Below is a small trained network, with its code and all its weights. Each question gives an input and a target symbol and asks what happens when units are switched off, that is, made to give their printed mean instead of their output.

import numpy as np


def w(rows, s, z=0):
    codes = np.array(rows[::2]) - 128.0
    scale = np.full(codes.shape[1], s)
    scale[-1] = z or s
    return codes * scale


def f(y):
    return y / 2 * (1 + np.tanh(0.7978845608 * (y + 0.044715 * y**3)))


def softmax(a):
    e = np.exp(a - a.max(-1, keepdims=True))
    return e / e.sum(-1, keepdims=True)


def log_softmax(a):
    a = a - a.max(-1, keepdims=True)
    return a - np.log(np.exp(a).sum(-1, keepdims=True))


def net(x, mask):
    ids = ['ΞΠΣαδζμτψω'.index(c) for c in x.split()]
    T = len(ids)
    res = E[ids] + P[:T]
    u = 0
    for l in range(2):
        q, k, v = (res @ M[l].T for M in (Q, K, V))
        z = softmax(np.where(np.tri(T) > 0, q @ k.T / 3**0.5, -1e9)) @ v
        res = res + np.where(mask[u], z, O[l][:, -1]) @ O[l][:, :-1]
        u += 1
        y = f(res @ A[l][:, :-1].T + A[l][:, -1])
        res = res + np.where(mask[u : u + 12], y, B[l][:, -1]) @ B[l][:, :-1]
        u += 12
    return log_softmax(res[-1] @ U[:, :-1].T + U[:, -1])


Q, K, V, O, A, B = {}, {}, {}, {}, {}, {}
E = w([
[246,149,133,220],'Ξ',
[171,131,128,200],'Π',
[105,119,133,208],'Σ',
[113,178,156,123],'α',
[168,181,147,124],'δ',
[254,65,36,150],'ζ',
[111,48,35,117],'μ',
[151,214,155,16],'τ',
[244,117,52,34],'ψ',
[93,96,34,39],'ω',
],0.0033)
P = w([
[124,65,194,138],'0',
[159,171,118,178],'1',
[178,101,162,123],'2',
[141,183,87,155],'3',
[174,93,139,94],'4',
[138,198,60,136],'5',
[173,94,119,63],'6',
[141,210,29,123],'7',
[170,75,95,20],'8',
[125,224,1,109],'9',
],0.0058)
Q[0] = w([
[113,254,130,125],'L0H0',
[121,207,22,187],'L0H0',
[66,50,155,88],'L0H0',
],0.045)
K[0] = w([
[160,87,2,104],'L0H0',
[146,204,88,40],'L0H0',
[150,155,171,211],'L0H0',
],0.036)
V[0] = w([
[92,22,4,177],'L0H0',
[18,170,193,130],'L0H0',
[170,93,116,220],'L0H0',
],0.013)
O[0] = w([
[75,5,53,173,53],'L0H0',
[45,184,171,107,8],'L0H0',
[135,104,112,222,175],'L0H0',
],0.013,0.0018)
A[0] = w([
[120,180,78,147,70],'L0N0',
[118,138,123,137,142],'L0N1',
[110,183,131,94,4],'L0N2',
[117,145,100,119,122],'L0N3',
[119,247,49,182,45],'L0N4',
[142,79,166,93,120],'L0N5',
[74,90,145,159,36],'L0N6',
[17,125,160,115,51],'L0N7',
[142,59,184,80,81],'L0N8',
[127,144,91,115,102],'L0N9',
[117,147,94,109,111],'L0N10',
[134,137,99,116,88],'L0N11',
],0.013,0.0026)
B[0] = w([
[89,152,128,157,155],'L0N0',
[135,132,121,124,129],'L0N1',
[178,113,122,205,183],'L0N2',
[131,158,125,135,136],'L0N3',
[30,139,130,132,250],'L0N4',
[103,122,161,130,118],'L0N5',
[122,61,103,167,112],'L0N6',
[82,152,204,251,90],'L0N7',
[90,110,180,144,105],'L0N8',
[127,167,130,137,149],'L0N9',
[140,163,130,134,141],'L0N10',
[124,164,132,143,142],'L0N11',
],0.023,0.0025)
Q[1] = w([
[164,171,38,147],'L1H0',
[215,52,253,12],'L1H0',
[182,210,175,119],'L1H0',
],0.02)
K[1] = w([
[173,119,76,88],'L1H0',
[118,41,250,132],'L1H0',
[192,172,167,119],'L1H0',
],0.023)
V[1] = w([
[207,92,76,63],'L1H0',
[241,207,183,123],'L1H0',
[61,119,165,6],'L1H0',
],0.015)
O[1] = w([
[139,21,114,42,65],'L1H0',
[4,117,241,55,119],'L1H0',
[253,184,212,80,2],'L1H0',
],0.011,0.01)
A[1] = w([
[131,199,89,29,248],'L1N0',
[188,150,98,190,133],'L1N1',
[136,100,96,175,49],'L1N2',
[94,70,172,205,129],'L1N3',
[129,159,141,60,160],'L1N4',
[232,50,254,127,18],'L1N5',
[107,63,208,100,54],'L1N6',
[234,40,122,93,76],'L1N7',
[135,119,131,125,57],'L1N8',
[67,164,171,89,4],'L1N9',
[123,60,162,68,184],'L1N10',
[189,149,127,180,129],'L1N11',
],0.0091,0.0032)
B[1] = w([
[179,130,188,120,162],'L1N0',
[53,113,150,117,249],'L1N1',
[159,167,86,150,209],'L1N2',
[159,151,128,77,189],'L1N3',
[160,145,105,160,153],'L1N4',
[86,254,116,112,146],'L1N5',
[82,113,41,120,185],'L1N6',
[137,85,215,158,184],'L1N7',
[107,129,118,138,121],'L1N8',
[218,122,113,189,226],'L1N9',
[112,115,135,61,192],'L1N10',
[84,136,152,112,205],'L1N11',
],0.021,0.016)
U = w([
[101,72,124,24,186],'Ξ',
[191,59,199,91,253],'Π',
[46,186,56,157,65],'Σ',
[247,192,146,204,211],'α',
[161,233,92,36,68],'δ',
[163,40,103,198,87],'ζ',
[91,82,156,173,4],'μ',
[207,115,2,114,86],'τ',
[103,184,209,65,204],'ψ',
[73,140,209,114,105],'ω',
],0.0022,0.0036)

Each question gives the input, a string of symbols that net reads in full, and the target symbol t.
The units are the heads (3 rows each of Q, K, V and O) and the neurons (one row each of A and B). Each row of codes is followed by its name. A weight is (code - 128) times the scale printed after its matrix; where a second scale follows, it is the last column's (O, A, B and U).
mask holds one flag per unit, layer by layer, with each layer's heads first. A switched-off unit (its flag False) gives its mean, the last column of its rows in O or B, instead of its output. The means were averaged over made-up inputs and are rounded, as every weight is.
A unit's drop is (log p(t) with every unit on - log p(t) with that unit switched off) / (log p(t) with every unit on - log p(t) with every unit switched off).
The circuit of an input: a set's keep is (log p(t) with only the set's units on - log p(t) with every unit switched off) / (log p(t) with every unit on - log p(t) with every unit switched off). Starting from the 12 units with the biggest drops (on a tie, the unit counted first), units are removed one at a time, each time the one whose removal leaves the highest keep (on an exact tie, the one counted first), for as long as the keep stays at least 0.8.
circuit, biggest first: the units of the circuit, biggest drop first
unit that matters most: the unit with the biggest drop
top k neurons: the k neurons with the biggest drops, biggest first
k most important neurons of layer l: the k neurons of layer l with the biggest drops, biggest first
input δ μ ζ τ Ξ Σ Σ α δ ω, target Π: circuit, biggest first	(L0H0; L1H0; L1N7)
input ζ Σ Ξ, target ζ: unit that matters most	L0H0
input δ τ δ Ξ δ Π τ δ, target α: circuit, biggest first	(L0H0; L1H0; L1N9; L1N1)
input ψ ζ ω ω Σ ω Σ ω δ, target ψ: top 2 neurons	(L1N5; L0N2)
input Π δ δ ψ α Π ζ, target Π: 3 most important neurons of layer 0	(L0N2; L0N4; L0N6)
input τ Ξ μ δ Σ τ τ α Σ, target τ: top 3 neurons	(L0N2; L1N9; L1N6)
input Ξ Σ Σ, target Ξ: top 2 neurons	(L0N4; L0N0)
input Ξ δ τ Ξ δ μ ω τ Ξ, target Ξ: circuit, biggest first	(L1H0; L0N4; L1N10)
input Σ Σ Ξ Σ Σ τ, target α: circuit, biggest first	(L1H0; L1N9; L0H0; L1N1)
input τ Ξ Ξ ζ Σ τ, target α: circuit, biggest first	(L1H0; L0H0; L1N9)
input Σ τ Σ Σ Σ ζ, target τ: circuit, biggest first	(L0H0; L1H0; L1N2)
input ψ Σ α Π ψ δ Σ Σ α, target ψ: 2 most important neurons of layer 0	(L0N2; L0N8)
input Σ Σ Σ μ δ ω ζ Σ ω Σ, target Π: circuit, biggest first	(L0H0; L1H0; L0N2; L1N7)
input Ξ μ τ Σ Σ ζ Ξ δ μ Σ, target ζ: circuit, biggest first	(L0H0; L1H0; L1N7)
input Σ Ξ δ Π ψ δ, target Ξ: circuit, biggest first	(L0H0; L1H0; L1N9)
input Σ ω δ Σ μ, target Σ: top 2 neurons	(L0N7; L0N6)
input Σ ζ Σ Σ Π Ξ τ ω Ξ ζ, target Π: top 2 neurons	(L0N2; L0N4)
input Σ Σ Ξ δ, target ψ: unit that matters most	L0N4
input τ τ ψ Σ α Σ ζ Ξ δ ζ, target τ: circuit, biggest first	(L0H0; L1H0)
input δ Σ Σ Ξ Σ τ μ, target δ: top 2 neurons	(L1N5; L0N4)
input Σ τ τ τ ψ Σ τ Σ τ, target Σ: top 3 neurons	(L0N7; L0N6; L1N1)
input Σ τ ψ, target Σ: top neuron	(L0N7)
input τ μ ω, target τ: top 4 neurons	(L0N2; L1N9; L1N6; L0N4)
input ψ ψ μ τ τ, target ψ: top 4 neurons	(L1N5; L0N2; L1N7; L0N8)
input α τ ψ τ δ α Ξ τ ψ, target α: 2 most important neurons of layer 0	(L0N7; L0N4)
input Σ ζ Σ τ τ Ξ ζ, target Σ: 3 most important neurons of layer 0	(L0N7; L0N6; L0N2)
input δ Σ ψ, target δ: most important neuron of layer 0	(L0N4)
